Here is a tiny trained network, its code and every weight. The questions are about switching its units off for an input and a class, where a switched-off unit gives its printed mean instead of its output.

import numpy as np


def w(rows, s, z=0):
    codes = np.array(rows[::2]) - 128.0
    scale = np.full(codes.shape[1], s)
    scale[-1] = z or s
    return codes * scale


def f(y):
    return y / 2 * (1 + np.tanh(0.7978845608 * (y + 0.044715 * y**3)))


def log_softmax(a):
    a = a - a.max(-1, keepdims=True)
    return a - np.log(np.exp(a).sum(-1, keepdims=True))


def net(x, mask):
    res = np.array(x, float).reshape(1, 7) / 4 @ E
    y = f(res @ A[0][:, :-1].T + A[0][:, -1])
    res = res + np.where(mask, y, B[0][:, -1]) @ B[0][:, :-1]
    return log_softmax(res[-1] @ U[:, :-1].T + U[:, -1])


A, B = {}, {}
E = w([
[129,122,131,155,105,117,119,123,134],'x0',
[228,102,195,121,120,193,17,149,143],'x1',
[208,240,97,179,128,107,137,163,45],'x2',
[118,198,156,26,30,93,135,128,154],'x3',
[124,128,123,135,123,129,121,131,128],'x4',
[75,201,138,132,136,161,46,2,105],'x5',
[90,100,129,107,125,9,42,168,46],'x6',
],0.0068)
A[0] = w([
[41,25,152,76,117,103,86,87,211,84],'n0',
[142,76,74,168,180,133,113,110,142,86],'n1',
[149,142,96,124,123,204,173,101,160,10],'n2',
[111,54,124,161,185,140,130,105,47,121],'n3',
[71,128,192,57,18,143,141,132,140,172],'n4',
[148,176,209,141,136,147,58,61,142,169],'n5',
[89,97,163,156,79,84,96,131,52,56],'n6',
[201,94,232,122,112,172,87,113,91,85],'n7',
[118,129,80,131,128,24,94,121,84,142],'n8',
[129,85,72,134,198,168,125,122,77,68],'n9',
[68,168,54,181,117,105,174,131,138,83],'n10',
[173,189,122,173,118,69,94,126,80,102],'n11',
[182,229,62,143,85,117,122,140,87,59],'n12',
[114,122,88,75,199,88,203,58,95,63],'n13',
[71,56,94,103,115,159,109,111,174,29],'n14',
[122,97,131,42,182,90,101,128,51,232],'n15',
[172,106,163,129,114,157,98,112,105,1],'n16',
[64,192,119,126,129,153,75,1,77,49],'n17',
[77,123,101,139,118,113,188,94,95,58],'n18',
[111,107,140,114,122,84,79,144,71,46],'n19',
[123,172,148,63,42,113,115,151,174,46],'n20',
[150,122,99,77,102,104,147,218,157,179],'n21',
[83,102,89,191,202,161,98,125,117,84],'n22',
[120,222,165,27,87,107,122,95,126,99],'n23',
[53,150,66,72,176,117,156,125,80,197],'n24',
[186,150,75,142,119,134,151,120,61,15],'n25',
[110,179,70,162,87,176,188,103,193,190],'n26',
[72,139,99,149,132,99,176,87,113,75],'n27',
[165,174,142,177,95,219,179,111,126,102],'n28',
[129,107,131,215,185,132,97,114,123,129],'n29',
[193,132,177,81,179,161,61,143,135,92],'n30',
],0.0083,0.005)
B[0] = w([
[157,180,85,53,236,161,130,126,52,254],'n0',
[158,186,174,141,61,141,197,48,102,161],'n1',
[67,118,250,80,162,133,116,105,225,159],'n2',
[105,171,174,157,67,143,152,61,105,190],'n3',
[149,166,91,188,109,141,176,76,116,236],'n4',
[140,40,95,180,148,87,131,165,129,245],'n5',
[80,116,223,114,146,124,127,142,190,161],'n6',
[119,87,38,77,73,66,50,167,165,200],'n7',
[95,158,161,141,146,192,92,133,172,210],'n8',
[150,185,149,129,68,121,197,80,127,154],'n9',
[143,92,79,116,97,68,71,193,133,182],'n10',
[118,169,125,99,206,162,108,107,111,188],'n11',
[145,142,80,43,192,120,154,78,71,194],'n12',
[162,144,98,125,108,86,76,172,143,165],'n13',
[186,142,117,2,186,108,131,124,63,166],'n14',
[71,128,174,178,147,207,75,106,194,225],'n15',
[198,156,178,24,62,30,127,210,185,129],'n16',
[224,38,235,173,155,119,224,253,84,244],'n17',
[137,147,78,73,76,70,94,220,169,157],'n18',
[68,156,184,95,125,151,121,129,236,155],'n19',
[147,159,116,155,31,110,170,64,123,176],'n20',
[130,45,178,214,127,152,169,108,67,212],'n21',
[141,190,124,164,46,134,208,63,124,182],'n22',
[138,157,145,182,40,169,163,52,73,218],'n23',
[112,69,106,159,83,122,57,156,134,221],'n24',
[140,166,183,45,192,121,137,135,84,142],'n25',
[68,111,147,156,148,171,45,132,182,237],'n26',
[162,108,78,78,70,79,93,210,151,167],'n27',
[56,130,192,111,182,138,66,88,165,204],'n28',
[149,188,78,136,36,124,167,77,102,190],'n29',
[128,134,47,145,74,48,91,176,166,191],'n30',
],0.008,0.0064)
U = w([
[108,204,149,154,26,128,174,26,101,13],'0',
[113,99,66,86,72,53,54,185,167,47],'1',
[19,129,243,122,179,176,72,85,213,43],'2',
[185,16,246,176,171,103,233,215,78,99],'3',
[130,200,101,17,254,127,127,84,40,101],'4',
[92,103,113,184,152,156,102,89,104,254],'5',
],0.0092,0.0074)

Each question gives the input, the list of numbers given to net, and the class t.
The units are the neurons (one row each of A and B). Each row of codes is followed by its name. A weight is (code - 128) times the scale printed after its matrix; where a second scale follows, it is the last column's (A, B and U).
mask holds one flag per neuron, in row order. A switched-off neuron (its flag False) gives its mean, the last column of its row in B, instead of its output. The means were averaged over made-up inputs and are rounded, as every weight is.
A unit's drop is (log p(t) with every unit on - log p(t) with that unit switched off) / (log p(t) with every unit on - log p(t) with every unit switched off).
The circuit of an input: a set's keep is (log p(t) with only the set's units on - log p(t) with every unit switched off) / (log p(t) with every unit on - log p(t) with every unit switched off). Starting from the 12 units with the biggest drops (on a tie, the unit counted first), units are removed one at a time, each time the one whose removal leaves the highest keep (on an exact tie, the one counted first), for as long as the keep stays at least 0.8.
circuit, biggest first: the units of the circuit, biggest drop first
k most important neurons: the k neurons with the biggest drops, biggest first
drop when u is switched off: that unit's drop, to one decimal
input [-6,8,-7,1,-4,-1,1], class 1: 2 most important neurons	[n7 n30]
input [-6,-6,7,-1,1,-7,-7], class 2: 4 most important neurons	[n26 n28 n17 n2]
input [-3,-5,-2,-4,-3,7,-7], class 2: circuit, biggest first	[n2]
input [-4,-2,-5,8,-2,-7,0], class 0: 3 most important neurons	[n17 n20 n4]
input [2,-1,-3,-7,4,4,-7], class 0: 2 most important neurons	[n22 n29]
input [3,6,-8,-7,1,1,6], class 4: 2 most important neurons	[n0 n14]
input [5,-8,3,-1,1,-3,8], class 1: 4 most important neurons	[n10 n27 n18 n24]
input [-1,-3,8,-5,2,1,-8], class 2: 2 most important neurons	[n26 n28]
input [-3,-2,-3,-2,-7,0,0], class 4: 2 most important neurons	[n17 n5]
input [4,-6,6,8,3,-8,4], class 0: 3 most important neurons	[n17 n20 n23]
input [0,5,4,3,-2,3,-6], class 2: 3 most important neurons	[n28 n2 n26]
input [0,1,6,7,-2,-5,3], class 0: circuit, biggest first	[n20 n23]
input [-2,1,-8,-3,5,-6,-2], class 4: circuit, biggest first	[n0 n14]
input [-2,2,-4,-6,2,5,-4], class 0: 2 most important neurons	[n22 n29]
input [-2,5,-8,-1,2,0,-2], class 4: most important neuron	[n0]
input [-6,8,1,-7,-8,-3,-8], class 1: circuit, biggest first	[n7 n30]
input [1,1,0,7,-2,7,8], class 2: 4 most important neurons	[n15 n19 n6 n8]
input [4,7,4,5,0,-5,-7], class 1: 4 most important neurons	[n7 n30 n15 n17]
input [-5,7,8,3,-7,2,2], class 4: 3 most important neurons	[n12 n11 n24]
input [-7,6,3,-2,-5,1,-8], class 2: circuit, biggest first	[n28]
input [-6,2,3,-7,-1,-7,-7], class 0: circuit, biggest first	[n17 n1 n9]
input [-6,2,-6,-3,-2,-2,7], class 2: drop when n19 is switched off	0.1
input [1,4,-5,1,-3,-1,3], class 4: drop when n18 is switched off	0.0
input [3,-4,-5,-3,8,8,3], class 3: drop when n17 is switched off	0.9
input [6,8,3,-4,-5,0,-6], class 1: drop when n7 is switched off	0.1
